Here is a tiny trained network, its code and every weight. The questions are about switching its units off for an input and a class, where a switched-off unit gives its printed mean instead of its output.

import numpy as np


def w(rows, s, z=0):
    codes = np.array(rows[::2]) - 128.0
    scale = np.full(codes.shape[1], s)
    scale[-1] = z or s
    return codes * scale


def norm(h):
    return h / np.sqrt((h * h).mean(-1, keepdims=True) + 1e-5)


def f(y):
    return y / 2 * (1 + np.tanh(0.7978845608 * (y + 0.044715 * y**3)))


def log_softmax(a):
    a = a - a.max(-1, keepdims=True)
    return a - np.log(np.exp(a).sum(-1, keepdims=True))


def net(x, mask):
    res = np.array(x, float).reshape(1, 6) / 4 @ E
    u = 0
    for l in range(2):
        y = f(norm(res) @ A[l][:, :-1].T + A[l][:, -1])
        res = res + np.where(mask[u : u + 4], y, B[l][:, -1]) @ B[l][:, :-1]
        u += 4
    return log_softmax(norm(res)[-1] @ U[:, :-1].T + U[:, -1])


A, B = {}, {}
E = w([
[123,115,145,134,111,137,135],'x0',
[112,159,104,129,26,93,83],'x1',
[32,112,58,155,111,148,133],'x2',
[139,125,114,129,123,125,147],'x3',
[116,153,149,151,123,119,137],'x4',
[96,165,109,127,106,251,139],'x5',
],0.011)
A[0] = w([
[87,104,86,137,37,36,50,154],'0.n1',
[1,9,92,182,204,65,179,3],'0.n2',
[93,203,127,20,38,154,124,41],'0.n3',
[27,132,78,160,101,107,159,188],'0.n4',
],0.0063,0.0041)
B[0] = w([
[95,130,135,32,159,164,142,254],'0.n1',
[190,187,85,207,172,167,8,219],'0.n2',
[181,137,125,177,122,121,73,172],'0.n3',
[148,85,182,163,179,125,172,235],'0.n4',
],0.012,0.0044)
A[1] = w([
[146,63,169,191,171,76,133,110],'1.n1',
[2,102,91,103,213,129,152,80],'1.n2',
[42,158,116,105,166,242,196,251],'1.n3',
[152,172,117,128,56,163,83,11],'1.n4',
],0.0078,0.0024)
B[1] = w([
[53,81,71,185,120,131,194,167],'1.n1',
[164,47,148,181,172,69,71,190],'1.n2',
[143,119,129,32,56,9,203,255],'1.n3',
[149,191,36,220,209,156,6,147],'1.n4',
],0.011,0.0071)
U = w([
[79,21,168,139,193,121,182,167],'0',
[138,130,189,52,79,143,145,220],'1',
[112,104,110,252,171,188,60,7],'2',
],0.012,0.0015)

Each question gives the input, the list of numbers given to net, and the class t.
The units are the neurons (one row each of A and B). Each row of codes is followed by its name. A weight is (code - 128) times the scale printed after its matrix; where a second scale follows, it is the last column's (A, B and U).
mask holds one flag per neuron, layer by layer. A switched-off neuron (its flag False) gives its mean, the last column of its row in B, instead of its output. The means were averaged over made-up inputs and are rounded, as every weight is.
A unit's drop is (log p(t) with every unit on - log p(t) with that unit switched off) / (log p(t) with every unit on - log p(t) with every unit switched off).
The circuit of an input: a set's keep is (log p(t) with only the set's units on - log p(t) with every unit switched off) / (log p(t) with every unit on - log p(t) with every unit switched off). Starting from all 8 units, units are removed one at a time, each time the one whose removal leaves the highest keep (on an exact tie, the one counted first), for as long as the keep stays at least 0.8.
units of the circuit, in order: the units of the circuit, biggest drop first
top k neurons: the k neurons with the biggest drops, biggest first
top k neurons in layer l: the k neurons of layer l with the biggest drops, biggest first
drop when u is switched off: that unit's drop, to one decimal
input [-2,-1,2,-3,-5,-3], class 2: top 2 neurons	[0.n2 1.n3]
input [-3,-8,-1,2,7,6], class 1: top neuron in layer 1	[1.n3]
input [-2,-7,0,7,-3,6], class 1: top 3 neurons	[1.n3 0.n4 1.n1]
input [-4,-4,-1,0,7,3], class 1: top 2 neurons	[1.n3 0.n4]
input [-6,7,-8,1,-7,3], class 2: top 2 neurons	[1.n4 1.n3]
input [-1,-6,-3,-2,0,5], class 1: units of the circuit, in order	[1.n3 0.n4]
input [-2,8,-6,0,4,2], class 2: top 3 neurons	[1.n4 1.n3 0.n3]
input [-2,-6,1,0,7,-1], class 2: top 3 neurons in layer 0	[0.n2 0.n1 0.n4]
input [-7,-3,1,0,7,-1], class 2: top 2 neurons in layer 0	[0.n1 0.n2]
input [8,5,-1,8,2,2], class 2: top 3 neurons	[0.n3 1.n4 1.n3]
input [7,-4,6,2,5,-3], class 2: drop when 0.n2 is switched off	0.7
input [4,8,-7,-2,0,6], class 2: drop when 0.n1 is switched off	0.0
input [5,-3,2,0,-5,-2], class 2: drop when 0.n2 is switched off	0.3
input [-3,8,-6,4,-3,6], class 2: units of the circuit, in order	[1.n4]
